Below are the code and all the weights of a small trained network. Each question names an input and a target symbol and asks about switching units off, where a switched-off unit gives its printed mean instead of its output.

import numpy as np


def w(rows, s, z=0):
    codes = np.array(rows[::2]) - 128.0
    scale = np.full(codes.shape[1], s)
    scale[-1] = z or s
    return codes * scale


def f(y):
    return y / 2 * (1 + np.tanh(0.7978845608 * (y + 0.044715 * y**3)))


def softmax(a):
    e = np.exp(a - a.max(-1, keepdims=True))
    return e / e.sum(-1, keepdims=True)


def log_softmax(a):
    a = a - a.max(-1, keepdims=True)
    return a - np.log(np.exp(a).sum(-1, keepdims=True))


def net(x, mask):
    ids = ['δημξπφω'.index(c) for c in x.split()]
    T = len(ids)
    res = E[ids] + P[:T]
    u = 0
    for l in range(3):
        r = res
        for j in range(2):
            rows = slice(3 * j, 3 * j + 3)
            q, k, v = (r @ M[l][rows].T for M in (Q, K, V))
            z = softmax(np.where(np.tri(T) > 0, q @ k.T / 3**0.5, -1e9)) @ v
            o = O[l][rows]
            res = res + np.where(mask[u + j], z, o[:, -1]) @ o[:, :-1]
        u += 2
        y = f(res @ A[l][:, :-1].T + A[l][:, -1])
        res = res + np.where(mask[u : u + 4], y, B[l][:, -1]) @ B[l][:, :-1]
        u += 4
    return log_softmax(res[-1] @ U[:, :-1].T + U[:, -1])


Q, K, V, O, A, B = {}, {}, {}, {}, {}, {}
E = w([
[90,37,116,144,3,116,143,82],'δ',
[91,110,21,171,227,95,29,107],'η',
[110,129,146,190,98,221,86,206],'μ',
[114,91,75,62,119,171,39,143],'ξ',
[49,220,176,25,96,138,76,39],'π',
[134,62,127,140,173,190,197,94],'φ',
[187,62,164,125,197,43,76,100],'ω',
],0.017)
P = w([
[1,157,151,128,88,89,169,220],'0',
[11,73,149,150,121,136,156,188],'1',
[72,198,139,114,70,104,135,171],'2',
[58,49,162,133,150,164,146,163],'3',
[106,202,134,121,88,134,119,129],'4',
[98,48,147,117,171,183,145,118],'5',
[143,206,131,130,107,163,113,92],'6',
[141,48,139,110,193,211,152,88],'7',
[180,208,127,125,121,182,105,62],'8',
[167,37,126,107,209,229,146,41],'9',
[218,206,121,118,137,202,99,26],'10',
[189,46,114,81,227,244,153,7],'11',
[237,206,127,137,131,209,95,9],'12',
],0.0093)
Q[0] = w([
[82,58,111,103,114,89,105,170],'L0H1',
[97,81,138,158,120,201,11,83],'L0H1',
[134,84,122,100,159,159,122,150],'L0H1',
[108,73,78,97,155,164,182,93],'L0H2',
[155,93,141,128,80,71,139,92],'L0H2',
[147,99,178,156,170,142,104,115],'L0H2',
],0.011)
K[0] = w([
[156,161,131,85,147,124,134,133],'L0H1',
[254,126,108,121,130,206,82,14],'L0H1',
[102,107,171,82,132,163,130,74],'L0H1',
[208,90,32,111,101,187,154,59],'L0H2',
[87,72,152,117,101,72,172,118],'L0H2',
[188,104,127,159,170,139,110,116],'L0H2',
],0.0098)
V[0] = w([
[68,119,114,97,163,110,167,190],'L0H1',
[108,130,77,206,126,143,128,108],'L0H1',
[84,247,211,254,132,89,132,114],'L0H1',
[129,104,101,109,154,198,75,131],'L0H2',
[171,138,214,131,196,91,88,113],'L0H2',
[135,90,140,159,97,153,123,173],'L0H2',
],0.0065)
O[0] = w([
[89,105,94,201,162,35,101,230,121],'L0H1',
[120,170,143,207,155,184,115,96,100],'L0H1',
[139,100,200,220,137,157,6,150,2],'L0H1',
[164,1,197,209,118,157,78,85,236],'L0H2',
[130,186,110,70,56,178,189,88,65],'L0H2',
[112,127,106,112,162,146,76,121,134],'L0H2',
],0.0073,0.0045)
A[0] = w([
[185,81,133,198,65,121,138,137,155],'L0N1',
[29,158,161,115,70,255,145,154,119],'L0N2',
[147,74,68,160,131,89,133,97,107],'L0N3',
[112,190,152,114,160,63,168,103,251],'L0N4',
],0.0087,0.0029)
B[0] = w([
[197,180,150,35,158,157,148,150,161],'L0N1',
[118,85,95,17,123,113,166,124,255],'L0N2',
[166,52,103,163,131,241,170,188,176],'L0N3',
[127,48,120,255,132,110,51,46,175],'L0N4',
],0.0074,0.0078)
Q[1] = w([
[85,51,170,209,39,145,98,11],'L1H1',
[45,70,196,183,155,167,169,124],'L1H1',
[126,254,144,111,209,74,163,116],'L1H1',
[103,34,154,24,178,120,164,105],'L1H2',
[93,74,135,100,51,121,80,164],'L1H2',
[16,24,138,128,186,162,50,34],'L1H2',
],0.0069)
K[1] = w([
[222,133,186,106,151,179,85,109],'L1H1',
[130,192,231,107,207,109,57,121],'L1H1',
[44,98,163,219,25,114,61,197],'L1H1',
[200,89,241,77,118,215,164,70],'L1H2',
[177,129,154,62,2,134,60,114],'L1H2',
[94,14,147,76,209,117,41,37],'L1H2',
],0.0067)
V[1] = w([
[148,83,150,154,2,97,145,172],'L1H1',
[114,112,91,101,128,151,113,123],'L1H1',
[199,165,89,111,121,107,147,138],'L1H1',
[148,104,141,77,102,121,107,72],'L1H2',
[122,84,127,111,112,146,85,157],'L1H2',
[108,103,107,107,128,111,93,185],'L1H2',
],0.0094)
O[1] = w([
[184,60,97,116,27,178,181,62,100],'L1H1',
[154,210,108,97,172,125,117,102,202],'L1H1',
[126,117,56,38,157,121,99,85,47],'L1H1',
[136,175,171,182,215,83,102,187,255],'L1H2',
[109,144,30,80,253,141,123,131,209],'L1H2',
[130,123,84,144,113,98,197,152,158],'L1H2',
],0.0073,0.01)
A[1] = w([
[113,71,127,139,171,202,194,149,165],'L1N1',
[90,149,116,104,120,25,101,47,186],'L1N2',
[125,169,217,82,2,148,203,188,74],'L1N3',
[98,121,77,149,179,234,165,153,254],'L1N4',
],0.0071,0.0024)
B[1] = w([
[191,169,132,160,63,18,188,104,217],'L1N1',
[163,128,165,70,107,105,167,213,195],'L1N2',
[147,145,111,129,56,251,25,107,127],'L1N3',
[148,181,254,88,86,75,83,197,254],'L1N4',
],0.0069,0.0098)
Q[2] = w([
[126,9,145,90,177,170,132,162],'L2H1',
[189,78,252,118,198,13,163,179],'L2H1',
[205,106,70,172,83,171,136,142],'L2H1',
[62,36,2,110,151,241,133,29],'L2H2',
[122,30,132,63,177,168,179,179],'L2H2',
[222,111,112,165,207,239,190,229],'L2H2',
],0.0084)
K[2] = w([
[190,41,119,74,108,155,205,42],'L2H1',
[174,157,168,110,219,170,147,50],'L2H1',
[33,83,101,112,140,148,165,168],'L2H1',
[93,53,75,159,3,9,126,182],'L2H2',
[157,99,81,87,70,83,199,31],'L2H2',
[109,149,117,131,73,125,181,63],'L2H2',
],0.0075)
V[2] = w([
[114,254,190,104,64,148,233,144],'L2H1',
[199,154,107,140,177,119,176,147],'L2H1',
[211,125,196,182,154,144,232,46],'L2H1',
[168,125,147,172,170,133,118,195],'L2H2',
[127,84,187,60,150,141,230,183],'L2H2',
[72,82,136,129,154,60,159,15],'L2H2',
],0.0077)
O[2] = w([
[103,160,183,130,201,248,199,125,182],'L2H1',
[106,126,108,158,65,126,149,114,184],'L2H1',
[94,59,89,176,79,91,145,236,132],'L2H1',
[117,139,108,145,63,159,138,162,178],'L2H2',
[155,67,158,76,133,175,136,175,254],'L2H2',
[55,42,164,135,168,80,158,60,116],'L2H2',
],0.011,0.0089)
A[2] = w([
[118,54,110,149,114,67,113,133,168],'L2N1',
[28,152,103,135,133,113,166,36,3],'L2N2',
[224,94,153,68,49,255,106,34,10],'L2N3',
[92,141,58,163,31,169,126,201,166],'L2N4',
],0.0057,0.0027)
B[2] = w([
[124,132,168,23,103,117,139,166,219],'L2N1',
[124,82,208,97,147,212,130,185,122],'L2N2',
[89,129,75,186,2,179,118,147,237],'L2N3',
[133,126,221,180,152,125,147,104,254],'L2N4',
],0.0084,0.0048)
U = w([
[87,74,131,198,78,171,116,60,253],'δ',
[51,194,126,212,124,77,121,149,146],'η',
[112,130,161,168,89,161,73,161,10],'μ',
[154,217,31,104,180,76,253,173,124],'ξ',
[162,100,213,160,155,146,89,68,170],'π',
[8,141,95,206,158,117,170,205,127],'φ',
[58,109,153,139,73,85,90,164,89],'ω',
],0.0048,0.0047)

Each question gives the input, a string of symbols that net reads in full, and the target symbol t.
The units are the heads (3 rows each of Q, K, V and O) and the neurons (one row each of A and B). Each row of codes is followed by its name. A weight is (code - 128) times the scale printed after its matrix; where a second scale follows, it is the last column's (O, A, B and U).
mask holds one flag per unit, layer by layer, with each layer's heads first. A switched-off unit (its flag False) gives its mean, the last column of its rows in O or B, instead of its output. The means were averaged over made-up inputs and are rounded, as every weight is.
A unit's drop is (log p(t) with every unit on - log p(t) with that unit switched off) / (log p(t) with every unit on - log p(t) with every unit switched off).
The circuit of an input: a set's keep is (log p(t) with only the set's units on - log p(t) with every unit switched off) / (log p(t) with every unit on - log p(t) with every unit switched off). Starting from the 12 units with the biggest drops (on a tie, the unit counted first), units are removed one at a time, each time the one whose removal leaves the highest keep (on an exact tie, the one counted first), for as long as the keep stays at least 0.8.
units of the circuit, in order: the units of the circuit, biggest drop first
unit that matters most: the unit with the biggest drop
k most important neurons: the k neurons with the biggest drops, biggest first
top k neurons in layer l: the k neurons of layer l with the biggest drops, biggest first
input π φ π, target φ: 4 most important neurons	L0N4, L1N4, L0N2, L1N1
input π δ ξ η, target ξ: unit that matters most	L0H1
input π μ δ ξ ξ ξ π ω ω μ, target ω: 3 most important neurons	L1N4, L0N2, L2N1
input φ δ ω η φ ξ η φ π η π, target η: units of the circuit, in order	L0N4, L2H2, L1H1
input ξ ξ π δ φ δ π, target δ: 2 most important neurons	L1N4, L0N3
input η ω π ξ μ δ ξ π π φ ξ η, target φ: 2 most important neurons	L0N1, L1N2
input ω ξ μ π π ω δ, target δ: 3 most important neurons	L2N3, L0N1, L1N3
input ω ω η π π φ η μ φ η, target φ: top 2 neurons in layer 0	L0N4, L0N1
input π π π μ ξ π π μ ω ξ π, target μ: units of the circuit, in order	L0N4, L2H2
input η π ω π δ δ, target π: units of the circuit, in order	L2H1, L0N2, L2H2
input η π η π μ ξ π η, target π: 2 most important neurons	L1N4, L0N3
input π ξ ξ ω μ π, target ω: 4 most important neurons	L1N1, L1N4, L0N2, L1N2
input π δ π η η, target η: 2 most important neurons	L1N4, L0N2
input ξ ξ π μ φ ξ π μ π, target μ: 3 most important neurons	L0N4, L2N3, L0N1
input ξ δ ξ ξ π π φ δ, target φ: most important neuron	L1N2
input μ δ ξ ξ δ, target ξ: units of the circuit, in order	L0H2, L1H2, L0H1
input π μ π ξ π, target ξ: units of the circuit, in order	L0H2, L2H2
input φ π π φ μ ξ, target φ: units of the circuit, in order	L2H1, L1N1
input ω π ξ π φ ω η ξ φ π, target φ: units of the circuit, in order	L2H1, L1N1, L1N4
input ω ξ ξ ξ π ξ, target π: top neuron in layer 2	L2N3
input ξ ξ δ π η δ π, target η: units of the circuit, in order	L2H2, L0N4, L0H1
input ξ π η, target η: units of the circuit, in order	L2H2, L0N2, L0H1
input φ ω ω π π ω ξ ξ, target ω: top 2 neurons in layer 0	L0N1, L0N2
input ω ξ ξ η π ξ, target π: units of the circuit, in order	L2H1, L0N2
input φ μ ξ μ φ μ μ δ ω δ, target ω: units of the circuit, in order	L2H1, L2N1, L1H1
input π ξ ω ξ π π ω μ, target ω: 3 most important neurons	L1N4, L0N4, L0N2
input π δ ξ μ π ξ π μ δ η, target μ: 2 most important neurons	L1N2, L1N1
input ξ ξ η ξ ξ μ, target ξ: unit that matters most	L1N1
input π ξ φ δ, target φ: top 2 neurons in layer 0	L0N4, L0N2
